Below is a small trained network, with its code and all its weights. Each question gives an input and a class and asks what happens when units are switched off, that is, made to give their printed mean instead of their output.

import numpy as np


def w(rows, s, z=0):
    codes = np.array(rows[::2]) - 128.0
    scale = np.full(codes.shape[1], s)
    scale[-1] = z or s
    return codes * scale


def f(y):
    return np.maximum(y, 0)


def log_softmax(a):
    a = a - a.max(-1, keepdims=True)
    return a - np.log(np.exp(a).sum(-1, keepdims=True))


def net(x, mask):
    res = np.array(x, float).reshape(1, 5) / 4 @ E
    y = f(res @ A[0][:, :-1].T + A[0][:, -1])
    res = res + np.where(mask, y, B[0][:, -1]) @ B[0][:, :-1]
    return log_softmax(res[-1] @ U[:, :-1].T + U[:, -1])


A, B = {}, {}
E = w([
[123,164,127,80,247,169,67,159,95],'x0',
[107,95,109,144,185,46,204,175,68],'x1',
[173,157,22,84,42,145,173,172,70],'x2',
[150,188,79,162,163,72,81,8,117],'x3',
[196,161,191,92,173,150,237,77,137],'x4',
],0.013)
A[0] = w([
[131,138,81,105,102,130,108,162,112,73],'neuron 0',
[173,151,130,99,93,197,65,119,205,66],'neuron 1',
[130,68,160,77,126,150,121,187,118,127],'neuron 2',
[155,171,131,77,118,127,173,128,122,53],'neuron 3',
[156,158,84,78,98,155,169,124,90,82],'neuron 4',
[133,161,89,159,147,94,90,106,122,26],'neuron 5',
[101,53,141,122,183,7,196,140,33,3],'neuron 6',
[132,154,162,109,83,189,101,92,146,60],'neuron 7',
[143,165,136,144,107,98,114,79,101,57],'neuron 8',
[61,69,86,167,88,96,41,164,118,43],'neuron 9',
[140,118,146,98,209,143,85,143,150,45],'neuron 10',
[138,146,77,136,146,84,100,91,136,46],'neuron 11',
[144,157,131,92,164,144,101,147,95,2],'neuron 12',
[105,109,214,191,182,86,115,105,176,57],'neuron 13',
[128,93,153,152,61,87,161,94,177,107],'neuron 14',
[99,55,171,78,104,179,165,166,155,76],'neuron 15',
[132,129,150,94,99,134,103,95,183,29],'neuron 16',
[175,177,126,134,150,100,147,71,130,107],'neuron 17',
[117,178,125,65,186,154,84,162,80,128],'neuron 18',
[186,142,187,91,162,150,231,80,161,55],'neuron 19',
[137,137,118,158,136,175,152,176,152,11],'neuron 20',
[79,64,193,155,159,159,130,120,175,42],'neuron 21',
[122,124,147,110,131,155,145,182,149,77],'neuron 22',
[135,81,139,170,82,99,148,101,143,20],'neuron 23',
[174,151,53,112,121,151,153,159,122,38],'neuron 24',
],0.015,0.0036)
B[0] = w([
[104,197,130,143,111,145,89,134,139,189],'neuron 0',
[170,110,137,124,169,67,139,215,116,228],'neuron 1',
[75,73,158,85,94,75,158,48,104,210],'neuron 2',
[67,145,81,152,117,115,111,151,197,183],'neuron 3',
[111,218,129,128,96,182,108,159,90,210],'neuron 4',
[115,84,168,77,61,75,131,68,166,182],'neuron 5',
[200,131,110,82,192,75,120,203,116,244],'neuron 6',
[184,116,114,78,175,61,123,194,133,198],'neuron 7',
[126,123,177,130,85,95,119,97,105,173],'neuron 8',
[77,94,78,164,194,160,114,130,255,254],'neuron 9',
[167,132,110,160,85,179,180,114,119,201],'neuron 10',
[87,98,183,53,92,86,128,75,145,185],'neuron 11',
[157,127,130,150,144,159,185,98,126,174],'neuron 12',
[106,254,96,131,59,151,81,159,77,225],'neuron 13',
[203,140,117,192,151,183,226,59,108,204],'neuron 14',
[111,89,211,70,79,72,123,45,104,228],'neuron 15',
[162,137,87,100,166,103,133,174,100,175],'neuron 16',
[75,90,164,55,95,70,140,59,139,198],'neuron 17',
[187,87,88,165,107,182,229,83,132,222],'neuron 18',
[48,62,101,207,192,165,80,161,244,253],'neuron 19',
[116,152,159,111,126,104,132,90,145,160],'neuron 20',
[105,232,140,153,104,130,92,136,102,203],'neuron 21',
[120,131,198,105,113,94,148,114,157,183],'neuron 22',
[202,131,124,146,122,192,160,74,103,179],'neuron 23',
[103,198,109,118,84,169,73,150,70,202],'neuron 24',
],0.01,0.021)
U = w([
[91,110,189,96,93,70,105,40,113,114],'0',
[59,106,95,202,171,160,72,127,208,124],'1',
[109,244,118,157,90,170,56,130,58,109],'2',
[233,124,108,194,128,200,203,53,88,107],'3',
[222,130,119,101,192,40,101,206,96,124],'4',
[103,132,134,165,135,113,103,102,120,253],'5',
[136,50,138,136,151,148,27,132,38,112],'6',
],0.011,0.017)

Each question gives the input, the list of numbers given to net, and the class t.
The units are the neurons (one row each of A and B). Each row of codes is followed by its name. A weight is (code - 128) times the scale printed after its matrix; where a second scale follows, it is the last column's (A, B and U).
mask holds one flag per neuron, in row order. A switched-off neuron (its flag False) gives its mean, the last column of its row in B, instead of its output. The means were averaged over made-up inputs and are rounded, as every weight is.
A unit's drop is (log p(t) with every unit on - log p(t) with that unit switched off) / (log p(t) with every unit on - log p(t) with every unit switched off).
unit that matters most: the unit with the biggest drop
top k neurons: the k neurons with the biggest drops, biggest first
drop when u is switched off: that unit's drop, to one decimal
input [-5,-7,-3,6,6], class 4: top neuron => (neuron 7)
input [7,4,-1,2,6], class 3: top 3 neurons => (neuron 18; neuron 9; neuron 10)
input [-6,6,6,4,6], class 1: top 3 neurons => (neuron 19; neuron 3; neuron 13)
input [3,1,4,-1,-3], class 2: top 4 neurons => (neuron 19; neuron 14; neuron 24; neuron 0)
input [-8,7,5,4,-3], class 3: top 2 neurons => (neuron 14; neuron 23)
input [8,2,-5,-5,6], class 3: top 2 neurons => (neuron 18; neuron 10)
input [-1,7,0,4,-6], class 4: top 2 neurons => (neuron 6; neuron 19)
input [2,-3,-5,7,-7], class 0: top 3 neurons => (neuron 19; neuron 5; neuron 11)
input [-1,0,-8,-8,1], class 0: top 3 neurons => (neuron 15; neuron 2; neuron 4)
input [0,-6,5,-8,-8], class 0: top 3 neurons => (neuron 15; neuron 2; neuron 19)
input [-6,7,-5,0,4], class 4: top 2 neurons => (neuron 6; neuron 18)
input [-2,6,7,1,-1], class 2: drop when neuron 17 is switched off => 0.0
input [-1,3,-6,-4,4], class 2: drop when neuron 9 is switched off => 0.2
input [3,6,4,-6,-1], class 0: unit that matters most => neuron 2
input [7,-8,6,-2,1], class 4: drop when neuron 23 is switched off => 0.2
